Here is a tiny trained network, its code and every weight. The questions are about switching its units off for an input and a target symbol, where a switched-off unit gives its printed mean instead of its output.

import numpy as np


def w(rows, s, z=0):
    codes = np.array(rows[::2]) - 128.0
    scale = np.full(codes.shape[1], s)
    scale[-1] = z or s
    return codes * scale


def norm(h):
    return h / np.sqrt((h * h).mean(-1, keepdims=True) + 1e-5)


def f(y):
    return y / 2 * (1 + np.tanh(0.7978845608 * (y + 0.044715 * y**3)))


def softmax(a):
    e = np.exp(a - a.max(-1, keepdims=True))
    return e / e.sum(-1, keepdims=True)


def log_softmax(a):
    a = a - a.max(-1, keepdims=True)
    return a - np.log(np.exp(a).sum(-1, keepdims=True))


def net(x, mask):
    ids = ['αδεζθμστψ'.index(c) for c in x.split()]
    T = len(ids)
    res = E[ids] + P[:T]
    u = 0
    for l in range(3):
        q, k, v = (norm(res) @ M[l].T for M in (Q, K, V))
        z = softmax(np.where(np.tri(T) > 0, q @ k.T / 3**0.5, -1e9)) @ v
        res = res + np.where(mask[u], z, O[l][:, -1]) @ O[l][:, :-1]
        u += 1
        y = f(norm(res) @ A[l][:, :-1].T + A[l][:, -1])
        res = res + np.where(mask[u : u + 4], y, B[l][:, -1]) @ B[l][:, :-1]
        u += 4
    return log_softmax(norm(res)[-1] @ U[:, :-1].T + U[:, -1])


Q, K, V, O, A, B = {}, {}, {}, {}, {}, {}
E = w([
[162,73,153,209,166],'α',
[117,135,163,95,87],'δ',
[75,75,28,140,136],'ε',
[204,92,102,84,71],'ζ',
[106,71,98,149,129],'θ',
[108,184,109,176,10],'μ',
[154,249,133,72,106],'σ',
[52,116,92,19,167],'τ',
[186,213,38,149,169],'ψ',
],0.017)
P = w([
[237,38,245,2,88],'0',
[109,184,164,132,164],'1',
[90,167,109,106,116],'2',
[98,186,168,132,147],'3',
[55,227,138,139,150],'4',
[103,163,147,107,130],'5',
[123,144,153,105,141],'6',
[187,102,176,57,104],'7',
[148,133,166,106,154],'8',
[130,131,133,97,152],'9',
[171,112,162,67,121],'10',
[129,160,167,125,176],'11',
[120,166,166,131,184],'12',
],0.0064)
Q[0] = w([
[72,174,111,254,19],'0.h1',
[77,127,142,115,124],'0.h1',
[126,135,79,183,36],'0.h1',
],0.0076)
K[0] = w([
[123,170,177,199,90],'0.h1',
[55,79,103,96,1],'0.h1',
[86,220,122,199,71],'0.h1',
],0.0076)
V[0] = w([
[84,139,54,201,96],'0.h1',
[169,179,53,127,209],'0.h1',
[254,176,229,218,17],'0.h1',
],0.0075)
O[0] = w([
[135,125,48,202,111,110],'0.h1',
[213,146,142,159,185,249],'0.h1',
[122,168,65,197,1,90],'0.h1',
],0.0084,0.002)
A[0] = w([
[185,170,204,126,163,106],'0.n1',
[253,69,87,78,102,137],'0.n2',
[156,145,142,146,100,255],'0.n3',
[163,168,122,116,78,105],'0.n4',
],0.011,0.0012)
B[0] = w([
[21,158,52,163,35,240],'0.n1',
[101,201,161,208,181,253],'0.n2',
[1,165,161,180,41,184],'0.n3',
[110,147,122,122,33,176],'0.n4',
],0.0074,0.0039)
Q[1] = w([
[163,91,129,185,211],'1.h1',
[162,69,2,25,119],'1.h1',
[119,123,95,102,246],'1.h1',
],0.0069)
K[1] = w([
[186,152,76,180,121],'1.h1',
[2,144,118,100,101],'1.h1',
[154,76,173,169,142],'1.h1',
],0.0085)
V[1] = w([
[112,220,115,54,254],'1.h1',
[24,171,103,162,236],'1.h1',
[123,207,63,98,94],'1.h1',
],0.0053)
O[1] = w([
[157,131,93,83,2,67],'1.h1',
[99,173,201,201,125,250],'1.h1',
[94,152,141,2,178,157],'1.h1',
],0.0062,0.0021)
A[1] = w([
[122,96,171,108,74,18],'1.n1',
[105,254,144,165,141,171],'1.n2',
[157,16,173,152,134,1],'1.n3',
[160,165,65,135,201,127],'1.n4',
],0.008,0.0023)
B[1] = w([
[216,76,141,122,136,115],'1.n1',
[94,152,222,84,47,254],'1.n2',
[254,165,139,111,126,150],'1.n3',
[212,199,190,97,113,175],'1.n4',
],0.0085,0.0058)
Q[2] = w([
[173,61,139,76,163],'2.h1',
[137,255,96,125,123],'2.h1',
[93,129,111,144,133],'2.h1',
],0.0096)
K[2] = w([
[26,121,255,132,251],'2.h1',
[183,101,87,160,5],'2.h1',
[58,129,86,137,127],'2.h1',
],0.0059)
V[2] = w([
[254,127,9,137,140],'2.h1',
[135,186,163,126,127],'2.h1',
[88,137,171,102,134],'2.h1',
],0.0076)
O[2] = w([
[164,158,122,86,17,2],'2.h1',
[186,214,167,187,194,209],'2.h1',
[2,140,107,61,158,168],'2.h1',
],0.0064,0.0044)
A[2] = w([
[100,204,183,195,130,100],'2.n1',
[1,72,118,58,97,23],'2.n2',
[98,68,210,228,69,153],'2.n3',
[120,213,98,185,108,8],'2.n4',
],0.009,0.0018)
B[2] = w([
[240,24,82,150,248,254],'2.n1',
[132,101,244,254,89,155],'2.n2',
[118,47,26,116,149,228],'2.n3',
[173,64,95,46,162,183],'2.n4',
],0.008)
U = w([
[141,56,55,241,199,134],'α',
[79,79,255,223,102,97],'δ',
[128,93,81,37,141,34],'ε',
[155,67,120,65,81,61],'ζ',
[188,67,142,61,98,4],'θ',
[92,143,50,183,57,229],'μ',
[73,237,170,83,89,118],'σ',
[40,113,206,57,222,132],'τ',
[204,239,71,118,183,185],'ψ',
],0.0097,0.0045)

Each question gives the input, a string of symbols that net reads in full, and the target symbol t.
The units are the heads (3 rows each of Q, K, V and O) and the neurons (one row each of A and B). Each row of codes is followed by its name. A weight is (code - 128) times the scale printed after its matrix; where a second scale follows, it is the last column's (O, A, B and U).
mask holds one flag per unit, layer by layer, with each layer's heads first. A switched-off unit (its flag False) gives its mean, the last column of its rows in O or B, instead of its output. The means were averaged over made-up inputs and are rounded, as every weight is.
A unit's drop is (log p(t) with every unit on - log p(t) with that unit switched off) / (log p(t) with every unit on - log p(t) with every unit switched off).
The circuit of an input: a set's keep is (log p(t) with only the set's units on - log p(t) with every unit switched off) / (log p(t) with every unit on - log p(t) with every unit switched off). Starting from the 12 units with the biggest drops (on a tie, the unit counted first), units are removed one at a time, each time the one whose removal leaves the highest keep (on an exact tie, the one counted first), for as long as the keep stays at least 0.8.
units of the circuit, in order: the units of the circuit, biggest drop first
top k neurons: the k neurons with the biggest drops, biggest first
top k neurons in layer l: the k neurons of layer l with the biggest drops, biggest first
drop of u: that unit's drop, to one decimal
input μ α τ ψ δ θ, target δ: top 3 neurons => [2.n2, 0.n2, 2.n1]
input θ ψ α α α ψ α ψ σ, target σ: units of the circuit, in order => [1.n2]
input τ α τ ζ, target τ: top 2 neurons => [0.n2, 1.n2]
input ζ α θ α ζ, target α: top 4 neurons => [0.n2, 2.n1, 0.n3, 1.n4]
input α σ δ σ τ ψ α τ θ, target τ: units of the circuit, in order => [0.h1, 2.h1]
input μ α ψ μ ε, target μ: top 3 neurons => [2.n1, 0.n2, 2.n3]
input δ ε ψ δ θ, target δ: top 3 neurons => [2.n2, 2.n1, 0.n2]
input α σ ψ α α α α α α α α ψ δ, target δ: top 2 neurons => [2.n2, 0.n3]
input ψ θ ψ θ, target ψ: top 2 neurons in layer 0 => [0.n3, 0.n2]
input σ ψ τ α α τ τ α τ α σ, target σ: top 2 neurons => [0.n1, 1.n2]
input δ θ α α δ τ ψ δ δ δ ζ ε, target δ: top 4 neurons => [2.n2, 2.n1, 2.n3, 0.n2]
input τ θ α α τ δ θ ψ α τ ε, target τ: top 2 neurons in layer 2 => [2.n1, 2.n3]
input ζ α τ α α θ α ψ α τ ψ τ θ, target τ: top 4 neurons => [2.n1, 2.n3, 0.n2, 2.n2]
input τ ψ α θ ζ ψ τ α ψ ε, target ψ: top 2 neurons in layer 0 => [0.n3, 0.n1]
input ψ α μ ψ μ ζ ε θ α σ ζ, target α: units of the circuit, in order => [0.n2]
input δ α ε ψ τ ψ τ α α ψ ζ, target ψ: top 2 neurons => [0.n2, 2.n2]
input ψ α α θ α α ψ ζ τ ψ θ ε, target ψ: top 2 neurons in layer 1 => [1.n4, 1.n2]
input ψ τ ε, target τ: top 2 neurons => [2.n1, 2.n3]
input ψ ζ α ψ θ ζ, target ψ: top 3 neurons in layer 2 => [2.n2, 2.n1, 2.n4]
input α μ μ ζ, target μ: units of the circuit, in order => [0.h1]
input ψ α ψ θ, target ψ: top 2 neurons => [0.n1, 0.n3]
input α μ θ, target μ: drop of 0.h1 => 1.2
input θ δ ε, target δ: drop of 1.n3 => 0.0
input τ μ μ θ, target μ: drop of 1.n3 => 0.0
input α ψ θ α α τ ψ δ δ, target δ: drop of 0.h1 => 0.1
